Each row has a class, written after it.
[ 226   96  124  -32   71 -152  118  -13  -45  -51  -28 -281  246  257
  -55 -135  214  108 -301  -85 -139 -219   73   35   33   80  132  -13
  203  210  -30  174  112    3  266 -138   26 -319  107  -69   52  -37] -> F
[ -13  116  149 -106  -37  -56    0  126    9  176   76   73   88   62
   30  -11 -146   16 -128   85  -68  290 -123  -39   20  -37   15  110
    2  -82   56  -51  -67   37    4   57  -39  120   89  233   55 -102] -> F
[ 143   31  -81 -142 -225 -133 -212   91 -255 -124  165 -137 -596  178
 -758   37  172  234  166 -258  -27 -588 -304  261  -87   89 -269   15
 -314 -199 -493 -208 -123   44   98 -399   78  284 -289   29 -363 -182] -> T
[ 210   29 -210  322  127 -204  -51 -170   13   -6  -82   -3  -37  -26
  -97  -54   11   -8   51 -169   64  -35   45    3  213   91   36 -197
  161  140    3  275  104  107   86  -81 -221  -24 -118   24 -181  -61] -> E
[  62 -265   66 -110   14 -121   62   31   31 -159 -384  -55   67 -247
 -164  186 -105  259  421  210 -220  -60  123  705    9 -338  315 -231
  -78   58   15 -298  108 -133  190  174 -255 -348 -170 -383  256  457] -> D
[ 148   -6  113   32   37 -183 -232  -35  103  -64  -21    7  -86  -32
 -227 -162  -80   82   92  -86   -1  112 -134   86   -9   96 -225  167
 -238  -54   86  -14  -68   84   13 -154  123 -105   32   75  289  -87] -> K
[  94  -70  152   80   16 -103   23  -41   71  147 -136  -78  -13   62
 -118  -25   33   72  130  -78 -162   -8  105  219   24  -70   21  -52
   16   11   29   93  234   57  138   70  -60    5  232    6  117  -14] -> D
[ 109  134 -192   66  180  -50   90  118   24   18 -155   71   99   78
   79   64   60   78  -77  -26  -71  122   10   80  160  -68  315 -108
  164   24   31  112   36  -69   72   71 -159  -51   -5 -153  -17 -105] -> K
[ 188  -29   39  133  300  208 -195   35    5  129  -63   -1   14  151
 -186   22 -209   80  -44  -82    1  157  -41  138    8    3  -62   90
  134   95 -116   18  -64  157  -52  -77  105 -160   97 -127  -88  187] -> B
[ 105   42 -171  269  271 -188 -164   84   38  -20  -15  232 -188  -33
 -131  -94  -13   71 -127  -38  163  209  -87 -179   37  255   17  123
  -33  -69  -44  186  -77  178    7  -83  257  102  204  251   94 -193] -> E
[ -70  -53   66  204   61   23 -178  -72   65  -38   32   -6 -131 -108
   18   46 -169   96    1  -11  -36  147   12  -32  -65   62 -270   71
 -142 -105   56  205  -66   38 -182 -150  -28  -42  136  230    7   16] -> V
[  53  -20  181   21   57  -28  -84   36  112 -158  -85  139  -32   80
   -5   32 -230    1 -167  -20 -350   50  -63 -287  -36 -149  -35   99
 -227 -174  101   23 -330 -109 -155  151   67  -37  -50  171  311  179] -> S
[ 114  114  382  392  166 -185 -106   22   31  -19 -196  125   -4   80
  116   17   25   30 -442  141 -299  364   45  -46   55   31   96   34
    1 -139 -143  178  -66   46   41  -72  -78 -105  -24   -4   92  106] -> M
[  49   93  163   83   -4   28  -89 -133   60  -76   57 -251   94  -86
  128   18 -120   96   44  110  265   48  122  121  -15   66 -200   60
   -8   50  112  149   47  104 -116  -67   -8 -139  140   41  -50   92] -> V
[ 103  100  253 -442 -468 -319    0 -321  -94 -337  298 -492 -153   35
  -50 -225  -28  -44  899  -31  500 -416 -153   99  160   93 -722  270
 -792  347  226  118  156  163  382    6  -77   42 -195 -212   23 -181] -> M
[-153 -190  -24 -134  -14   82   -7   59 -128 -167  140 -142  -86  -49
  -56   45  -65  -79 -104  125  224 -167  -56 -298  -13  131  -95  131
 -250  -27  -46 -113 -207  -22 -166  -39  164 -161 -160  188   89  -37] -> T
[  99 -162  132  275  114 -235  -27  -37   81   31 -184   58 -194 -141
  -42 -160  -48  156  168  132 -110  188  -15  220   82   39  -52   -8
 -278   53    6  -70    7   23  113  -49   35 -105  -97   14  291    1] -> S
[ -10  -29    3 -160 -132  -54    0   71   11  -28  -39    9  -98  -90
  -73  -51   43   55  245   35  127   30  -13  146   35   11  -84   70
 -212   16   90 -213   28   11  -85  -23   96   72 -114   32  183 -114] -> S
[-343  326  379 -445 -358  278  358  245  238  395   26 -346  420   34
  515  210   40  123  102  343  463  792  118  387   -7 -304  134   52
  172 -230   49 -140  291 -404 -104   80   32  -70   66 -219  381  121] -> T
[ 230 -132   86    9   69 -261  -66  266 -168 -144  -99  131 -243 -162
 -239  -37   23  186   93   27 -169   71 -146  152  205  126   10  -64
 -273  -13 -195  -43 -190 -157  148   65    8  292  -17  -94  190   -7] -> D
[ 423  248  210   76  -35 -241 -347   12  -67 -218  137   -8 -207   62
 -365 -349 -163   84 -140   -4  222  -75 -200   77 -112  196 -393  486
 -335  113   25    4 -238  278  -43 -293  464 -310  186   87  115 -239] -> E
[ 130  151   26   64   37 -202  -90  -50   91  126   33   -2  107  -87
   99  -28  -37  -18  -68 -120   93  308  -66  -59  167   -3  -30  163
   82  -24   71  349 -128  -35    9    3   70  199  172 -106   56   69] -> D
[-278  117 -112   68  198  113  119 -109  212  206  -62   96  475  160
  374  131   22  -18 -420   71 -292  377    0   54 -212 -201  344 -229
  661 -286  297  214   -6 -186 -163 -201 -388 -226  -82  124 -209   81] -> E
[ 102   13  182  334   69 -205   38  -51  -53 -157   27  -14 -367   87
  -80   69  -22  111  -30  163 -197  -34  -37  -86   22   81   49    0
 -321 -251  -90  105 -153  -64    6    9 -132   99  -87  214   34 -104] -> K
[ -23 -177 -219  436  416 -134 -335  262   19    0 -150  551 -388   76
 -269  147 -185 -101   -6  -41   50  152 -210 -273  225  200  -90  214
 -398 -233 -234   11 -338  265 -139   -2  215  -47 -180  170  172  -11] -> D
[ 163 -123  -46 -128   27 -125 -155   50 -102   -2   73   64 -197   35
 -430 -180  -40  -25  360 -149  114   30 -156  259   47    2 -195  203
 -225  107  -22 -166  -29   27   96  -40  191  -82 -114 -153  122 -131] -> E
[ 150   23   22  -16   55  -37 -402 -133  193  191  186  208 -117  151
 -192 -120 -325   36  419 -195 -518  214 -313  264 -193 -134 -263   30
  -71 -224  114 -127 -269  -58  -83   19  -32  -67   37 -123   62   36] -> X
[   4 -128  199 -247  158   -7  286   60  251 -127    9  -28  133  183
  -22    8  -46  237 -462  206 -310   89  -51 -141 -418 -274  228   50
   50 -419   77 -497 -303 -350 -368  -63  467 -293  -44  313  855  167] -> B
[  23  210  -90  247  136  -85  -60   35   78  246 -387  246  171  -31
  201   76  175   62  113  -22 -107  104  115  522  190 -155  299 -283
  372  160  154  163  268  136  110  -93 -497  164 -119 -304 -423  -53] -> T
[ 113 -163 -408 -154  358   28 -330  -88  134 -232  159  104 -131 -123
 -404 -355 -149   34  101 -153  230  287  -59  102 -289   97 -131  180
   -2    3  153 -284 -141   12  -82 -296  534 -293   94   23  224 -196] -> B
[ -55  246 -122   29  130  -24 -117 -172  133   32   33  140  184  -61
   65  -43 -200  -88   52 -145   32  221   52  -94  -60 -146   72    0
   20   94  220  139  -20   96   36  -60 -113 -161  -21  -74  -30  -66] -> S
[ -53 -265  323 -186  -13 -205  309  137   48    0 -288  -49  112  132
  124   78  144   77   53  175 -178  -12  -24  181  187 -267   -3  -65
 -194  -59    1  -94  154 -146  209  260 -180   10 -135 -135  459  123] -> B
[  10  354 -168  272   38   23  -42  -25  130   39 -126  112  -29  176
  186  175   67  147 -186   24  -11  116   98   12  -21  -94  108  -88
  175 -138  -49  237  -68  102 -126  -69  -13   31  -72   -3 -203  -23] -> T
[ -66 -400  101 -246   -8 -348  147  134    1 -333 -173  -14 -107 -329
  105   48   88  130  242  173   53 -212  -76 -191  272   43  -71  -28
 -440   18  118  -47 -153 -277  205  164 -105  346 -199 -120  648  148] -> K
[  98  132 -100  111   66 -101  -42  -61   39   26   77  -24   32    5
 -176   63 -161 -108 -122  -90  203   30  116 -269   85  169  -39    9
  -82   67 -105  204  -49  153   24   69  122  -19   74   93   82  -31] -> X
[  98 -185   -9  270  252   83  161 -105 -189  -57   50 -283  -81   49
 -199  274 -174   18  112   -3 -105  -66  103  -61  164 -143   41  -21
  -91   90 -277  245 -125  -67   72   84 -121 -159  -56 -194   -3  157] -> M
[ 210 -387 -376   41  352   15 -216  102 -130   -5  106  172 -431   81
 -381 -181 -134 -161  385 -105  389 -166 -166  -14  189  342 -109  142
  -37  157   14 -151  -43  116  -89  -64  128  105  -60    9 -133 -233] -> S
[  46  -19  -45   84  233   -4  102   -8  126 -241  -53   -3  148 -235
  301  -62   21  254 -168  -77  147  198  -37 -234    3  352  -56 -130
    2   12  161  292 -137  -96  -95 -156   52   72  134  287  258  112] -> K
[ 137  125   92  -13  -71  -76 -122 -190  138   -1  -26 -147   27   73
  -60 -130   24  131   98 -137  -89   16   72  -23  -80  -45 -216  121
 -157  117  161  142  -85  140   20 -102  220  -88   24    9  315 -110] -> T
[ 144 -321  195   31  -23 -126  124  -12  -25 -296  -76 -118 -332 -133
  -56  -95  130   61   87  250  107 -148 -113  -75   18  130  -84  186
 -332  -51  130 -117 -147  -58 -134   16  167  160   36  160  430  -60] -> T
[  74   68 -175 -457 -291   77  -69   40   44   69  -23  162   31 -129
 -138 -227  -53 -100  377 -118  198  -89  -61  151  -99 -144  -59  162
 -151  229  449 -228  -27  -29   61  194  124   51  104 -323  321  -57] -> X
[ 193 -287  141 -455 -500 -162  118  296 -557 -478  526 -204 -264 -146
 -416  119 -312   28 -167  -19  328 -425 -413    7  131  409 -424  219
 -464 -286 -383 -578 -213 -282 -360 -264 -110 -381 -398  433  -55  160] -> V
[  44  173  -62  256  171   41 -233   23   71  168  213   80  -80   40
 -188  -12 -293 -131 -271  -54  257  354   31 -416   11  271 -140  266
   39  -26  -99  176 -138  247 -134  -90  393  -25  327  254   29  -36] -> F
[ -59 -109 -167  104 -116   10  -60 -114 -101  -51  119   -6 -326 -145
 -166   95 -129 -224  168  -28  168 -132   68 -129    7  136  -49   45
 -240 -134   26    7 -145   85 -263   51   -5  -16 -180  220 -175 -118] -> D
[ 134   90   49 -191   14 -111    3   27  117    0   -7    1  104  117
   15 -110  -38   46 -195   81  147 -146   51   27  -97   72  -28   94
  128   43  222 -102  -50  129 -127 -151  125    1   53  168  104 -132] -> F
[ 177  -89  -72   25   26   40 -228  -91   57   24  112  -60 -201  211
 -307 -138  -65  -30    7 -185 -100  -34  -59  -50  -65   53 -309  149
  -60 -101  -15 -118  -96  104 -187 -224  241 -224   12  -54  184 -143] -> V
[  66  101  168  -95  -74  -65  104   37   22   92 -133  -72  200 -123
  192   69   15  -65  -70   66  196  172  126   -7  198  -36   99   62
    4  186  179  156  -42  -27 -159   67  -54  113  -26 -102  130  119] -> M
[-155 -250 -111 -147   68  146 -159   30   77  -52  138  -58 -211 -287
    4  -47 -252   -4  -33  -24  322  126  -68 -468  -46  267 -405  178
 -367 -126   80 -148 -273   37 -231 -148  251   19  -30  207  465 -159] -> M
[ -32 -217 -435  164   73  -36 -183 -153  -15 -140  -30   46 -425  -27
 -339    1    2  -23  214 -115   24 -291   -6  -62  -88   90   -6  -60
 -263 -108  -55  -97  -16  129   39   -7   -8 -317 -214    7   47 -163] -> X
[ 106  136 -245   70   85   19   61   17  -35  -47  -39   52  -61  317
 -237  270   86 -149 -284 -161   10 -284  222 -224  105  -99  170  -95
  198 -111 -210   66 -149  131 -117 -107  -16  -34 -240 -131 -128   -8] -> X
[-106  -42 -155  132   54  -63  -16  -41   49 -132  -81  108 -262   41
  118  138   14   80   58   74  -30  -64   31  -20  -36  -60   44  -57
 -117 -251  -31   52  -58   18  -70    4  -93    5 -212   73  -60  -32] -> V
[ 290  -81   55  -10 -139 -247 -219   44  -22   -7  -72   32 -297  101
 -469  -70  -32  167  251  -42  -84 -302 -111  393   13   98 -185   71
 -179   24  -77 -156   44   79   55 -163    8   65  -62    3  -10  -19] -> E
[ 230  267   59   47   12  -67 -288  -14  138   37  -21   69  106  177
 -237  -87 -102  -77 -255 -201  -32   10  149   70 -100  166 -128  -94
  -26   50  -54   30 -114  173 -113  -85  115 -426  -76  112   39 -117] -> B
[ 116 -204 -364  275   65   59 -207 -155  -56    0  -55  175 -340 -228
 -281  -38  -79 -137  369 -184  190 -157  246   36  162  257 -200  -45
 -105  262   66 -116   32  246 -136 -153   39   80 -207 -203 -143   -9] -> K
[-151 -167 -114  245  185  -92  -62    3   40 -107  -97   39 -215 -189
   31  122   -9   94  616  201  125  217   76  149  221  -69  -42  -31
 -348    5    5  -30  -27  -11  176  182  -40  -38 -197 -264  264   77] -> F
[-125  354 -134  -13 -379  122 -185  133   42  -64  -32  151  -62   57
   18  236  -24  132  -62   79 -342 -320  300 -154 -121  -82   15 -240
 -141   39  -97 -145 -164   47 -391   27  133   65  -79  226 -190    7] -> S
[  71  217  240  641  -33  173  215  373 -384 -143 -382  203 -417 -114
 -118  292  162  -39  -84  281  389  287  392  599  408  270  479 -469
  -95 -120 -591 -608  428   48 -139 -170 -440 -426 -806 -376 -547  339] -> S
[ -27   76  -13   41 -117  -55 -199 -316   94 -111  187 -265  -94  -75
 -106 -266 -233  111  128   76  180  -80   14   13 -323  112 -310   -7
 -298   36  167   26  -11  154   39 -110  186 -468   95  262   63  -89] -> M
[-126 -131 -254  271  302  343  340 -177   76 -287  -62  -83   60  -98
  406   23  212   66 -321   63  251   -5  177 -397  -90  256  225 -135
  162  112  136   74  130  -13   -9 -191  -57 -225   89   85   11  101] -> T
[-138 -496   -3  204  113   14   87  203 -104 -123 -446  196 -578   -7
 -241  313  178   26  487  199  -16 -227  110  714  116 -188   20 -131
 -430 -140 -176 -336   53   59  -80  111 -315 -374 -492 -228   10   30] -> T
[  65   63  167  236  257   12 -508   41  154  223  -82  324  -64  162
 -296 -184 -320 -163  -27 -153  -13  197 -147  161 -104  -57 -370  240
 -271    1   22  -49 -141  377 -334 -163  247 -447   25  169   21 -175] -> B
[  92   93  123 -129   48    4   29   23  107   34  -16  -57   90  129
   89   -7  -76  -34 -102   49   88   72   43 -110   33    5  -24   93
  134   65  152   72  -44  128  -92  -50   51   64  120  106   54  -14] -> X
[ 230 -209 -142  -27  117  -37 -158   31    7   -7 -114   85  -79  -56
 -484  -56  -73 -156  310 -119  -26  107   -2  270  178  -71  -26  -55
   89  224   73 -182  -90  -34   23  -34  -43  -81 -190 -312  173   43] -> T
[  73    6   55   11   55    8 -119   52  -38   23  151  -10  -69  -23
 -155    7 -160  -55   54  -20  147  152  -69   49   86   59 -203   49
 -159   -8  -87  -27 -189  -18 -159   16   43  -30  -13  -26  -34    9] -> F
[ -19  192  198  199 -204  -61  -37   43   25   -8  -31  -58  -47 -149
  162   26 -169   50 -263  257  258   88   30 -225   57  139 -171  102
 -301  -42   -7  160 -162  121 -235  101  148   58   61  378   71   17] -> S
[-372 -350  118   50 -506  212 -214  147 -114   90  -41  275 -244 -558
  -54  251   -5 -222  736 -180 -164 -337  468  366  155 -236 -392  -81
 -226   57  -38 -583   91   14 -361   -2  -32  -41 -231 -174  -41  446] -> X
[ -10  133  265   23 -164 -112  -12  -42   69  -34   54   -3  -97   74
  218 -174  111   83 -237   58    5 -155  -43 -111 -239   54 -170  203
  -45  -97  -24  -48   77  165   66  -85  278 -165  196  165  165 -125] -> T
[ 242  -14 -274  -84   99  139  -36 -152  183  196  101  -31   34  188
 -225 -203 -139 -105  114 -364  -12  308  -69   50  -77   62  -71   96
  318  -37  254  -31   69   10 -168 -268  118 -191   80   29  159 -236] -> D
[  82 -128  -95 -115  -29 -152 -179   -7   73  -92 -119   72 -113    0
 -213   20  -62  -21  220  -37  -18 -124  -16   81   65  -41 -235   78
 -253  -50  147  -66 -183  101 -175  -56   22    0 -235  -33  286 -141] -> X
[ 538  -13  193  336   87 -352  498 -370 -179 -435  -39 -322   86    6
 -298   74 -160   89  218   16 -653 -493  255   43  196 -225  259 -262
 -267  351  -25  254    2 -148  416  116 -403   29  -24 -213  127   45] -> K
[ 257  401  455  140  167 -439 -324   42  187  215    9  317   67  536
 -203  -81   10 -158 -640  -16  -78  117 -123 -362   47  229 -144  366
  -52  -91 -112  115  -89  516   -5 -262  233  166  158  161   76 -183] -> E
[ 257   54  -89  198 -147   79  188 -250   98 -305 -101 -283  -13 -108
  106 -119  -41  354  557  171   -9 -214  265  828 -147   83  -15 -521
 -182   98   62 -220  266 -170  109  198 -142 -410 -117 -185 -206  207] -> D
[ 165  173 -342  303  429  159 -322  -66  225  134   25  118 -154  387
 -398    8 -169  126 -212 -288  142  162  -76  -80 -212  217 -156   33
   83 -139 -167  279 -115  395 -180 -162  353 -303  347  253  -98 -114] -> K
[-131   -2 -219   22   54   -6   78 -147  -46  -14  122  -40  -67   40
  108  105   67 -149   10   27  194 -179  130 -233    4   11   55   85
  111   51   18   37   36  120  -67  -62   -6  -15 -164  -38 -147 -193] -> S
[  43  199   59  107  119 -143  -90   -7  150   -6   14   17   33  106
   63   21  -82  103 -226  122   41  157   26 -155  -80   90   -9   87
  -21 -113   37  148 -108  120  -35  -11  176   -5  173  213  148  -44] -> M
[ -50   22    4  -28  -84  125   31  -59   74 -133   44  -75  -88   55
   56   73    6   53  -31   63 -135  -38   47  -25 -150  -21  -26   23
  -41 -175  168 -126  -48  -80 -193 -149  -65 -119   -6   67   62  -79] -> T
[-204  486 -395  -14  147  -23   58 -305  254  456  223  -22  243  540
   68  149  -24 -288 -643 -435  512  163  253 -519  -81  106  -21   37
  248 -213 -148  375  182  555 -156 -372  132 -380  -99  210 -330 -391] -> D
[ 376 -127  353  206  164 -347 -330    9   47   34 -124  126  -66   29
 -411 -169 -195  -46   74 -169 -416  241 -148  184  180   48 -146   84
 -280   61 -117   53 -122  -21  115   71   27 -160  -27 -147  342  155] -> V
[  19  -43 -136   24   69  110  -83   44   13  197   43  155  -76  -79
 -172 -192 -102 -240  160  -63  327  211  113  109   34   64  -28  187
   34  248  167 -297   98  154 -209 -147  274 -254  -73  -15   57 -142] -> V
[-101 -386 -138 -269 -176  200  -23   62  -47  -93   62  -65 -199 -304
 -269 -146 -117 -156  495  -36  197  -48    8  -15   54  -41 -235  142
 -326  126  248 -423  -47  -76 -134   57  225   26  -59   63  339  -85] -> T
[ -83  121 -226  148  173  227 -125   44  -32   55   71  155 -149   62
   -8  100  -91   20  -53   81   64   70  -37   60 -132   -2   53  -77
  145 -104  -65 -135 -153   63 -152 -118  -54  -41 -132  -46 -347  -46] -> M
[ 252 -187  233  -83 -269 -160 -140   -3  136  188 -309  169 -100 -233
   59 -335  168 -112  302 -112  105  116  183  530  132   71 -254   88
  -38  379  430 -216  207  -22 -455  -16   80  120 -182   59  179  -52] -> M
[ 294 -225 -220  -97  291 -279 -303 -119 -146   41  128   73 -172  107
 -620  -49  -32 -154  547 -367  -74  -84 -182  162  137 -125  -52  287
  -24  210  -48  272  -56   43  267   -9   21   71  152 -586   87 -190] -> E
[-313 -227 -297   51   14  276  -59  -81   -3   26   74  187 -274 -180
  -38  -82  -61 -320  280 -100  354  -90   81 -125  -87  -35 -159   37
 -121   -8  152 -312    7  148 -220 -110   37 -221 -308   84  -65 -190] -> F
